Here is a tiny trained network, its code and every weight. The questions are about switching its units off for an input and a target symbol, where a switched-off unit gives its printed mean instead of its output.

import numpy as np


def w(rows, s, z=0):
    codes = np.array(rows[::2]) - 128.0
    scale = np.full(codes.shape[1], s)
    scale[-1] = z or s
    return codes * scale


def f(y):
    return np.maximum(y, 0)


def softmax(a):
    e = np.exp(a - a.max(-1, keepdims=True))
    return e / e.sum(-1, keepdims=True)


def log_softmax(a):
    a = a - a.max(-1, keepdims=True)
    return a - np.log(np.exp(a).sum(-1, keepdims=True))


def net(x, mask):
    ids = ['ΔΠβεζθφω'.index(c) for c in x.split()]
    T = len(ids)
    res = E[ids] + P[:T]
    r = res
    for j in range(2):
        rows = slice(4 * j, 4 * j + 4)
        q, k, v = (r @ M[0][rows].T for M in (Q, K, V))
        z = softmax(np.where(np.tri(T) > 0, q @ k.T / 4**0.5, -1e9)) @ v
        o = O[0][rows]
        res = res + np.where(mask[j], z, o[:, -1]) @ o[:, :-1]
    y = f(res @ A[0][:, :-1].T + A[0][:, -1])
    res = res + np.where(mask[2:10], y, B[0][:, -1]) @ B[0][:, :-1]
    return log_softmax(res[-1] @ U[:, :-1].T + U[:, -1])


Q, K, V, O, A, B = {}, {}, {}, {}, {}, {}
E = w([
[226,92,118,196,95],'Δ',
[146,95,111,112,148],'Π',
[148,75,86,65,187],'β',
[34,54,103,144,207],'ε',
[175,72,87,220,200],'ζ',
[166,217,84,37,254],'θ',
[114,108,141,40,22],'φ',
[85,240,145,183,154],'ω',
],0.0068)
P = w([
[187,112,254,174,133],'0',
[121,130,159,161,124],'1',
[95,109,200,142,164],'2',
[96,80,219,139,182],'3',
[120,146,110,164,121],'4',
[89,141,134,138,111],'5',
[72,134,155,124,98],'6',
[108,123,81,156,126],'7',
[97,135,93,158,82],'8',
[95,157,86,167,66],'9',
[85,141,85,141,109],'10',
[95,144,72,158,115],'11',
[112,144,49,140,125],'12',
],0.0072)
Q[0] = w([
[79,76,127,151,190],'H1',
[191,110,181,58,118],'H1',
[83,95,223,156,125],'H1',
[84,174,183,86,131],'H1',
[89,153,131,123,175],'H2',
[90,178,100,143,103],'H2',
[108,140,166,89,115],'H2',
[153,116,252,130,136],'H2',
],0.022)
K[0] = w([
[198,124,85,175,158],'H1',
[77,140,250,177,132],'H1',
[177,116,234,77,207],'H1',
[144,8,163,122,116],'H1',
[54,102,150,151,126],'H2',
[71,126,66,96,133],'H2',
[134,114,165,144,193],'H2',
[158,105,251,93,184],'H2',
],0.017)
V[0] = w([
[153,193,168,197,144],'H1',
[60,114,125,109,88],'H1',
[78,111,109,176,126],'H1',
[130,179,171,60,70],'H1',
[168,241,178,128,76],'H2',
[164,190,51,105,228],'H2',
[247,63,145,22,102],'H2',
[188,70,97,182,144],'H2',
],0.015)
O[0] = w([
[126,177,149,210,130,208],'H1',
[71,109,152,71,115,37],'H1',
[101,89,148,110,103,63],'H1',
[76,201,122,105,158,129],'H1',
[144,207,141,126,33,158],'H2',
[237,131,61,54,117,251],'H2',
[74,125,6,203,120,61],'H2',
[156,88,124,183,153,86],'H2',
],0.014,0.0021)
A[0] = w([
[82,59,113,143,63,113],'N1',
[164,56,125,188,46,81],'N2',
[115,117,68,130,173,193],'N3',
[87,117,108,108,77,43],'N4',
[150,120,87,144,5,132],'N5',
[193,126,146,144,152,72],'N6',
[178,50,139,146,43,151],'N7',
[90,74,37,131,141,2],'N8',
],0.013,0.0051)
B[0] = w([
[56,65,110,136,92,175],'N1',
[134,130,138,61,87,205],'N2',
[91,74,41,127,156,253],'N3',
[208,110,140,55,144,157],'N4',
[85,149,126,172,200,232],'N5',
[212,106,126,140,101,240],'N6',
[98,141,134,183,128,204],'N7',
[138,183,149,126,8,164],'N8',
],0.016,0.0055)
U = w([
[130,165,129,194,154,205],'Δ',
[129,150,115,106,154,204],'Π',
[157,150,77,2,99,121],'β',
[138,68,178,99,214,46],'ε',
[174,112,130,131,115,3],'ζ',
[174,203,79,77,192,161],'θ',
[48,192,126,77,174,127],'φ',
[158,211,196,93,137,85],'ω',
],0.0052,0.0066)

Each question gives the input, a string of symbols that net reads in full, and the target symbol t.
The units are the heads (4 rows each of Q, K, V and O) and the neurons (one row each of A and B). Each row of codes is followed by its name. A weight is (code - 128) times the scale printed after its matrix; where a second scale follows, it is the last column's (O, A, B and U).
mask holds one flag per unit, heads first, then neurons. A switched-off unit (its flag False) gives its mean, the last column of its rows in O or B, instead of its output. The means were averaged over made-up inputs and are rounded, as every weight is.
A unit's drop is (log p(t) with every unit on - log p(t) with that unit switched off) / (log p(t) with every unit on - log p(t) with every unit switched off).
The circuit of an input: a set's keep is (log p(t) with only the set's units on - log p(t) with every unit switched off) / (log p(t) with every unit on - log p(t) with every unit switched off). Starting from all 10 units, units are removed one at a time, each time the one whose removal leaves the highest keep (on an exact tie, the one counted first), for as long as the keep stays at least 0.8.
units of the circuit, in order: the units of the circuit, biggest drop first
unit that matters most: the unit with the biggest drop
k most important neurons: the k neurons with the biggest drops, biggest first
heads that matter: for each layer, one digit per head in row order, 1 if its drop is at least 0.15 and else 0, layers parted by /
drop when u is switched off: that unit's drop, to one decimal
input θ ε θ θ θ φ θ β θ θ, target β: units of the circuit, in order	[H2; H1]
input φ φ θ, target φ: units of the circuit, in order	[H2; H1]
input ε θ ε, target ε: unit that matters most	H2
input φ φ ζ, target φ: units of the circuit, in order	[H2; N1; N6]
input φ Π θ, target φ: units of the circuit, in order	[H2; N6]
input θ θ θ φ φ θ φ φ β θ, target β: units of the circuit, in order	[H1; N5]
input Π θ φ θ θ θ φ, target θ: units of the circuit, in order	[H2; N5; N4]
input φ β Π, target φ: 2 most important neurons	[N6; N1]
input Δ φ θ, target Δ: units of the circuit, in order	[H2; H1]
input Π ω θ θ Π ω ω ω θ, target ω: heads that matter	01
input ε ζ β θ β θ β β, target β: units of the circuit, in order	[H2; N8; H1]
input ζ φ ω, target ω: drop when H2 is switched off	0.5
input ω θ θ θ ω θ Π θ ω ω, target ω: drop when N3 is switched off	0.3
input Δ θ θ, target Δ: unit that matters most	H1
input β Δ θ ε ε Π θ, target ε: drop when H1 is switched off	0.2
